[116 142 102 141  92] : Q_884
[116 142 143  62 182] : Q_3
[156 142 102 141  92] : Q_807
has: [102 141]	yes
has: [102 142 156]	no
has: [116 142]	yes
has: [143  62]	yes
diff Q_807: [156 142 103 141  92]	3, [102]
diff Q_884: [116 142 103 141  92]	3, [102]

[ 74 116 130 101 134 140 145  80] : Q_765
[137 148 133  96 122 105 141 116] : Q_496
[131 139 129 112 130 116 144 147] : Q_210
has: [137 148 133  96 122]	yes
has: [134 101 130 116  74]	no
has: [116 130]	yes
has: [147 144 116 130]	no
has: [105 141]	yes

[128 129 148 126 154 174 117 137 111 119  96 137 131 163 119 105 130 142
 155 118 133 133 116  90 151 107 134  86 115 127 119 152 156 171]  Q_981
[129  99 125  98 135 141 119 122 124 108 100 114 103 133  97 159 118 114
 131 138 118 128 114 147 122 126 137 127 163 114 111 143 153 138]  Q_191
[121 148 108 122 154 132 115 133 132 132 127 146 101 139 136  99 122 119
 164 146 110 135 117 128 140 121 162 125 173 128 139 153 137 143]  Q_580
[136 106 101 110 129 111 122 145  96 127 127 127 120 129 125 117 122 137
 130 153 138 129 132 125 120 122 161 144 170 140 115 145 125 122]  Q_137
[118 108  92 151  96 110 128  81 141  95 124  94 144 114 121 128 132  81
  97 134 147 152 140 152  94 122 109 118 109 127 116 106  94 100]  Q_209
[101 139 132 134 126 120 144 148 132 104 174 170 170 139 178  93 158 131
 109 146 164 143 120  93 111 109 153 122 136 142 150 110 114 121]  Q_66
[175 152 128 100 113 109 143 122 105 122 142 135 134 105 120 134 114 121
 129  99 116  98 104 149 135 105 122 113 123 157 128 146 112 146]  Q_637
[127 156 141 159 124 138 138 136 137 169 130 135 147 116 138 121  91 162
 149  91 142 118 144 110 164 138  87 121  66 146 140 139 135 137]  Q_681
[167 139 160  97 132 128 133 136 123 142 143 128 124 120 117 149 124 141
 132  98 108  94 100 126 142 121 110 127 124 147 130 150 135 151]  Q_596
has: [ 96 109 128]	no
has: [130 153 138 129]	yes
diff Q_681: [127 156 142 159 124 138 138 136 137 169 130 135 147 116 138 121  91 162
 149  91 142 118 144 110 164 138  87 121  66 146 140 139 135 137]	3, [141]
has: [127 115 106  94 100]	no
diff Q_637: [175 152 128 100 113 109 143 122 105 122 142 135 133 105 120 134 114 121
 129  99 116  98 104 149 135 105 122 113 123 157 128 146 112 146]	13, [134]
has: [145  96 127 127]	yes
has: [147 124 127 110 121]	no

[125 140 158 125 104 127] -> Q_238
[130 145 147 114 100 127] -> Q_363
[ 92 133 106 117 137 194] -> Q_11
[130 154 187 139  72 126] -> Q_281
[123 149 153 119 111 119] -> Q_806
[124 132 151 122 114 122] -> Q_699
[143 131 120 125 123 130] -> Q_656
[145 107 105 131 156  86] -> Q_251
[ 81 136 105 108 145 197] -> Q_979
[131 134 137 127 121 122] -> Q_431
[135 181 196 125  80 122] -> Q_914
[134 115 134 137 126 123] -> Q_946
diff Q_238: [125 140 158 126 104 127]	4, [125]
has: [125 140 158 125]	yes
has: [124 132]	yes
diff Q_431: [131 134 137 126 121 122]	4, [127]
has: [123 148]	no

[136 187 163 181 144  96] : Q_567
[127 128 128 128 128 127] : Q_673
[128 128 128 129 128 128] : Q_639
[152 137 139 129 136 138] : Q_500
[128 128 128 128 127 129] : Q_727
[122 135 138 117 108 161] : Q_959
diff Q_500: [152 137 139 128 136 138]	4, [129]
diff Q_673: [127 127 128 128 128 127]	2, [128]

[147 102 131 133 102] = Q_770
[106 101 157 183 101] = Q_479
[138  91 167 168  91] = Q_4
[145 133  74  80 123] = Q_719
[121  96 167 164  96] = Q_811
[145 133  74  80 133] = Q_942
[145 133  74  80 101] = Q_768
diff Q_768: [145 133  74  81 101]	4, [80]
diff Q_4: [138  91 168 168  91]	3, [167]
has: [ 97 167 164]	no
diff Q_811: [120  96 167 164  96]	1, [121]
diff Q_768: [145 133  73  80 101]	3, [74]

[130 129 126 118 130 122 126 126 122 125 131 125 131 125 129 129 128 127
 127 119 125 129 124 129 125 127 132 127 125 131 132 130 125]  Q_375
[130 129 126 118 130 122 126 126 122 125 131 125 131 125 129 129 128 127
 127 119 125 129 124 129 125 127 132 129 132 120 126 120 129]  Q_910
[130 129 126 118 130 122 126 126 122 125 131 125 131 125 129 129 128 127
 127 119 125 129 124 129 125 127 132 127 125 122 146 112 109]  Q_774
[130 129 126 118 130 122 126 126 122 125 131 125 131 125 129 129 128 127
 127 119 125 129 124 129 125 127 132 127 125 131 115 138 139]  Q_33
has: [130 129 126 118 130]	yes
has: [130 118 126]	no
diff Q_375: [130 130 126 118 130 122 126 126 122 125 131 125 131 125 129 129 128 127
 127 119 125 129 124 129 125 127 132 127 125 131 132 130 125]	2, [129]

[144 133  67 141  93 146 133 123 100 124 142  99 123 148 143 145 155 143
 128 136 146 108 158] = Q_547
[148 105 161 114 143 132 127 125 133 134 173 152 124 123 106 149 145 113
 130 138 117 101 130] = Q_30
[130 136  81 120 118 122 126 137 123 127 161 110 125 191 158 130 125 117
 131 142 117 121 119] = Q_536
diff Q_536: [130 136  81 120 118 122 126 137 124 127 161 110 125 191 158 130 125 117
 131 142 117 121 119]	9, [123]
diff Q_30: [148 105 161 114 143 132 127 125 132 134 173 152 124 123 106 149 145 113
 130 138 117 101 130]	9, [133]
diff Q_547: [144 133  67 141  93 146 133 123 100 124 142  99 123 149 143 145 155 143
 128 136 146 108 158]	14, [148]

[ 69 146 132 161 138] : Q_117
[152 148  77 160 134] : Q_537
[139 155  79 166 135] : Q_769
[ 93 107 178 103 125] : Q_292
[ 91 156 105 172 139] : Q_351
[191 114 115 101 119] : Q_370
[ 67 132 158 138 133] : Q_561
[142  98 166  84 119] : Q_48
has: [156 104 172]	no
has: [133 138]	no
has: [133 138 158 132]	no
diff Q_537: [152 148  78 160 134]	3, [77]
has: [ 77 148]	no
diff Q_292: [ 93 107 178 102 125]	4, [103]

[170 153 122 152 164 127 138 158 127] = Q_930
[141 111 130  87 141 132 128 135 139] = Q_147
[133 127 119 194 131 121 107 132 152] = Q_379
[144 100 127 157 139 114  93 133 154] = Q_849
[141 100 127 157 139 114  93 133 154] = Q_169
[127 100 127 157 139 114  93 133 154] = Q_764
[141 100 127 157 139 114  93 133 153] = Q_534
has: [119 127 133]	no
has: [100 127]	yes
has: [139 135 128 132]	no

[ 58  99 153  94 175 102 147 143 135 149 137 118 173 116 114 138 158 130
 121 134 138 120 163 116 111 105] : Q_563
[138 132 107 176 154 103  87  97 157 145 184 155  75  99 154  93 119 172
 156 119 170 111 158 106 142 150] : Q_617
[ 65 103 147  98 169 106 145 143 136 145 138 117 169 114 116 135 156 128
 119 133 138 118 161 119 113 104] : Q_224
[ 82 114 135 106 157 112 140 144 137 137 144 115 158 111 119 129 151 123
 116 131 139 115 156 124 115 104] : Q_247
[138 129 107 176 154 103  87  97 157 145 184 155  75  99 154  93 119 172
 156 119 170 111 158 106 142 150] : Q_747
[143 130 119 170 147 108  98 106 148 136 171 141  89 115 146 108 122 167
 147 120 161 111 148 106 137 144] : Q_317
[168 168  73 147  94 146 114 148 142  92 168 102 105  91 136 102 125  98
 101 123 143  97 131 150 132  97] : Q_483
[148 130 137 163 136 114 110 115 136 126 155 123 107 133 134 127 127 162
 136 122 149 109 134 105 128 135] : Q_46
diff Q_317: [144 130 119 170 147 108  98 106 148 136 171 141  89 115 146 108 122 167
 147 120 161 111 148 106 137 144]	1, [143]
diff Q_483: [168 168  73 147  94 146 114 148 142  92 168 102 105  91 136 102 125  98
 100 123 143  97 131 150 132  97]	19, [101]
has: [150 142]	no
diff Q_224: [ 65 103 147  98 169 106 145 143 136 145 138 117 169 114 116 135 156 128
 119 133 138 118 162 119 113 104]	23, [161]
diff Q_563: [ 58  99 153  94 175 102 147 143 135 150 137 118 173 116 114 138 158 130
 121 134 138 120 163 116 111 105]	10, [149]

[130 116 127 143 131  95  92 136 165 118 153 140 122 129 120 132 139 106
 148 167 139 147  65  92 136 128 125 126 131 168 118  95 134 123 118 125
 143 107 108  96 108 147 119 155 133 116 147 118 153 128 103] : Q_984
[ 97 116 133 121 111 120  97 137 145 137 133 126 130 142 119 108 143 102
 178 160 110 122 112  95 140 103 104 130 128 150 136  92 147 136 120 117
 120 117 111 102 112 144 122 131 138 121 157 130 129 119 122] : Q_264
[121 164 118 121 106 142 113 156 160 135 133 111 136 140 133 129 168 123
 155 173 102 124  82 125 108 136 119 128 150 177 145  91 131 112 106 128
 115 128 132 106  93 144 148 114 124 100 147 148 124  91 132] : Q_176
[119 108 133 125 111 110  87 139 155 130 155 134 119 131 119 113 145 102
 164 167 123 132  89  92 132 124 110 120 128 163 121  89 137 125 120 108
 132 108 111 103 116 172 116 138 124 119 151 130 153 116 109] : Q_543
[116 129 115 117 109 126 138 137 148 147 131 143 134 144 134 140 141 130
 158 149 143 147  98 109 160  86 131 126 128 110 136  94 104 151 110 128
 103 124  77 108 102 119 131 138 124 107 137 150  91 130 129] : Q_222
has: [126 143 107]	no
diff Q_543: [119 109 133 125 111 110  87 139 155 130 155 134 119 131 119 113 145 102
 164 167 123 132  89  92 132 124 110 120 128 163 121  89 137 125 120 108
 132 108 111 103 116 172 116 138 124 119 151 130 153 116 109]	2, [108]
diff Q_176: [121 164 118 121 106 142 113 156 160 135 133 111 137 140 133 129 168 123
 155 173 102 124  82 125 108 136 119 128 150 177 145  91 131 112 106 128
 115 128 132 106  93 144 148 114 124 100 147 148 124  91 132]	13, [136]

[127 128 129 128 121 111 139 128 128 138 125 127 130 119 136 128 124 128
 120 124 157 124 127 140  92 125 127] = Q_521
[133 130 126 132 145 144 116 126 127 117 134 131 125 148 124 126 133 125
 137 132  97 125 126 120 119 136 126] = Q_511
[122 117 129 125 135 140 137 130 128 137 125 127 130 140 130 130 128 131
 130 127 152 132 129 133 145 127 130] = Q_73
[130 127 126 129 145 157 111 127 128 112 134 130 124 149 116 128 135 127
 142 135  83 132 128 111 171 135 128] = Q_265
[131 127 128 132 144 131 131 126 128 131 130 130 128 147 135 125 128 124
 129 128 137 120 125 136  75 134 125] = Q_576
[124 125 128 123 119 134 126 130 128 127 126 126 128 119 121 131 129 132
 129 128 124 137 131 121 188 123 131] = Q_995
[130 127 126 129 143 156 111 127 128 112 134 130 124 147 116 128 135 128
 142 134  82 132 128 111 173 135 128] = Q_913
has: [132  97 125 126]	yes
diff Q_913: [130 127 125 129 143 156 111 127 128 112 134 130 124 147 116 128 135 128
 142 134  82 132 128 111 173 135 128]	3, [126]
has: [129 123 119 134]	no
has: [127 130 119]	yes
diff Q_73: [122 117 129 125 135 140 137 130 128 137 125 127 130 140 130 130 128 131
 130 127 152 132 129 133 144 127 130]	25, [145]
diff Q_511: [133 130 126 132 145 144 116 126 127 117 134 131 125 148 124 127 133 125
 137 132  97 125 126 120 119 136 126]	16, [126]
has: [126 129 143 156 111]	yes

[118  92 157 146 133 133 133 146] = Q_121
[100 100 148 187 135 137 135 167] = Q_201
[147 145 118  88 122 130 122 118] = Q_392
[122 126 119 122 122 123 122 123] = Q_666
[114 115 113 113 114 114 114 114] = Q_901
[146 145 118  90 122 130 122 119] = Q_751
[133 129 146 136 135 133 135 134] = Q_195
[133 129 138 136 135 133 135 134] = Q_214
[127 128 120 115 121 123 121 121] = Q_95
[113  84 160 150 132 134 132 153] = Q_889
[147 145 118  88 122 128 126 117] = Q_915
[122 127 118 124 122 124 122 125] = Q_957
has: [132 134 132]	yes
has: [157 146]	yes
diff Q_392: [147 145 118  88 122 130 123 118]	7, [122]
has: [122 119 126]	no
has: [145 118]	yes
diff Q_957: [122 127 118 124 122 124 121 125]	7, [122]
has: [ 87 122 128]	no

[118 138 125 162 152 119 124 131 142  92 165 157 162 106 122 127 161 115
 143 139 108 175 147 111]  Q_750
[119 138 126 162 151 119 123 131 142  92 166 157 162 106 122 127 160 115
 143 112 109 127 125 114]  Q_296
[121 140 118 163 131 133 114 123 141  91 177 151 162 105 120 133 155 115
 132 110 114 111 126 117]  Q_101
[118 138 125 162 152 119 124 131 142  92 165 157 162 106 122 127 161 115
 143 112 115 164 187 111]  Q_638
[117 129 130 155 165 112 136 136 144  93 154 159 161 110 124 125 154 116
 151 119 107 148 128 112]  Q_731
[118 138 125 162 152 119 124 131 142  92 165 157 162 106 122 127 161 115
 143 112 109 127 125 115]  Q_886
diff Q_731: [117 129 130 155 165 112 136 136 144  93 154 159 161 110 124 125 154 116
 151 119 108 148 128 112]	21, [107]
diff Q_886: [118 138 125 162 152 119 124 131 142  92 165 157 161 106 122 127 161 115
 143 112 109 127 125 115]	13, [162]
diff Q_886: [118 138 125 162 152 119 124 131 143  92 165 157 162 106 122 127 161 115
 143 112 109 127 125 115]	9, [142]
diff Q_750: [118 138 125 162 152 119 124 131 142  92 164 157 162 106 122 127 161 115
 143 139 108 175 147 111]	11, [165]
has: [162 151 119]	yes
diff Q_101: [121 140 118 163 131 133 114 123 141  91 177 151 162 105 120 133 155 115
 131 110 114 111 126 117]	19, [132]
diff Q_296: [119 138 126 162 151 118 123 131 142  92 166 157 162 106 122 127 160 115
 143 112 109 127 125 114]	6, [119]

[124 125 124 125 126 126 124 126] = Q_324
[135 135 136 135 132 133 136 132] = Q_618
[127 129 126 125 129 130 126 129] = Q_923
[137 135 138 134 131 133 137 131] = Q_361
[127 130 125 125 131 132 126 132] = Q_89
[137 135 138 134 131 133 137 130] = Q_776
[123 123 122 123 124 124 123 124] = Q_448
[133 132 133 134 133 132 133 133] = Q_803
[182  97 140 141 148 134 135 150] = Q_115
diff Q_803: [133 132 134 134 133 132 133 133]	3, [133]
has: [140 141 148 134 135]	yes
has: [131 125]	no
diff Q_324: [124 125 124 125 126 127 124 126]	6, [126]
diff Q_115: [182  97 140 141 148 134 135 149]	8, [150]
has: [125 129 130 126 129]	yes
has: [126 126 125 124]	no

[129 128 125 131 131 124 121] = Q_20
[116 149 147 109 140 121 187] = Q_862
[129 128 125 135 128 142 129] = Q_335
[124 126 126 124 126 123 127] = Q_5
[129 128 125 131 131 122 124] = Q_836
has: [126 124 126 122 127]	no
has: [147 149 116]	no
diff Q_20: [129 128 125 130 131 124 121]	4, [131]
has: [135 128 143]	no

[125 135 126 138 108 166 135 132 152 132 135 142] -> Q_69
[115 112 122 108 139 133 125 121 121 140 116 109] -> Q_275
[122 135 113 137  87 188 136 125 163 128 133 143] -> Q_188
[135 144 135 148 117 168 143 140 159 138 144 151] -> Q_684
diff Q_275: [115 112 122 108 139 133 125 122 121 140 116 109]	8, [121]
diff Q_275: [115 112 122 108 140 133 125 121 121 140 116 109]	5, [139]
has: [117 168 143]	yes
diff Q_684: [136 144 135 148 117 168 143 140 159 138 144 151]	1, [135]

[105  97 112 155 125 185 120 108 135 134 116 127  99 108 144 153 119 140
 128  92 152 109  97  90 158 121 138 115  90 104 122  84 140 105 118 132
 117  94 137 116 155 109] -> Q_602
[105  97 112 155 125 185 120 108 135 134 116 127  99 108 144 154 119 143
 128  92 152 109  97  90 158 121 137 115  90 104 122  83 162  92 152 136
 103 104 130 134 137 125] -> Q_828
[105  97 112 155 125 185 120 108 135 134 116 127  99 108 144 153 119 140
 128  92 152 109  97  90 158 121 138 115  90 104 122  83 162  92 152 136
 103 104 130 134 137 125] -> Q_104
[113 115 124 158 136 178 123 109 129 136 112 131  98 108 150 148 115 148
 130  86 155 111  94  88 154 127 142 119  97 107 118  80 148  82 138 136
 108 110 142 123 137 122] -> Q_82
diff Q_104: [105  97 112 155 125 185 120 108 135 134 116 127  99 108 144 153 119 140
 128  92 152 108  97  90 158 121 138 115  90 104 122  83 162  92 152 136
 103 104 130 134 137 125]	22, [109]
diff Q_104: [105  97 112 155 125 185 120 108 135 134 116 127  99 108 144 153 119 140
 128  92 152 109  97  90 158 121 138 115  90 104 122  83 161  92 152 136
 103 104 130 134 137 125]	33, [162]
diff Q_104: [105  97 112 155 125 185 120 108 135 134 116 127  99 108 144 153 119 140
 128  92 152 109  97  90 158 121 138 115  90 104 122  83 162  93 152 136
 103 104 130 134 137 125]	34, [92]
has: [149  82]	no
diff Q_828: [105  97 112 155 125 185 120 108 135 134 116 127  99 108 144 154 119 143
 128  92 152 109  97  90 158 121 137 115  90 104 122  83 162  92 152 136
 103 104 130 134 137 126]	42, [125]
diff Q_828: [105  97 112 155 125 185 120 108 135 134 116 127  99 108 144 154 119 143
 128  93 152 109  97  90 158 121 137 115  90 104 122  83 162  92 152 136
 103 104 130 134 137 125]	20, [92]
has: [162  92]	yes

[ 83 159 124 135 130 127 193 110] = Q_59
[155 177 146 190 123 174  89 187] = Q_856
[ 78  77 115 171 117 191 124 103] = Q_649
diff Q_856: [156 177 146 190 123 174  89 187]	1, [155]
diff Q_856: [155 177 146 190 122 174  89 187]	5, [123]

[166 179 153 145] : Q_829
[126 179 143 135] : Q_759
[186 179 136 139] : Q_198
[ 65 179  97 105] : Q_871
[169 179 152 145] : Q_350
[ 89 179 122 118] : Q_514
[ 89 179 118 118] : Q_896
diff Q_759: [126 180 143 135]	2, [179]
has: [ 97 105]	yes
diff Q_350: [169 179 152 144]	4, [145]
has: [118 122 179  89]	no
has: [179 152 145]	yes

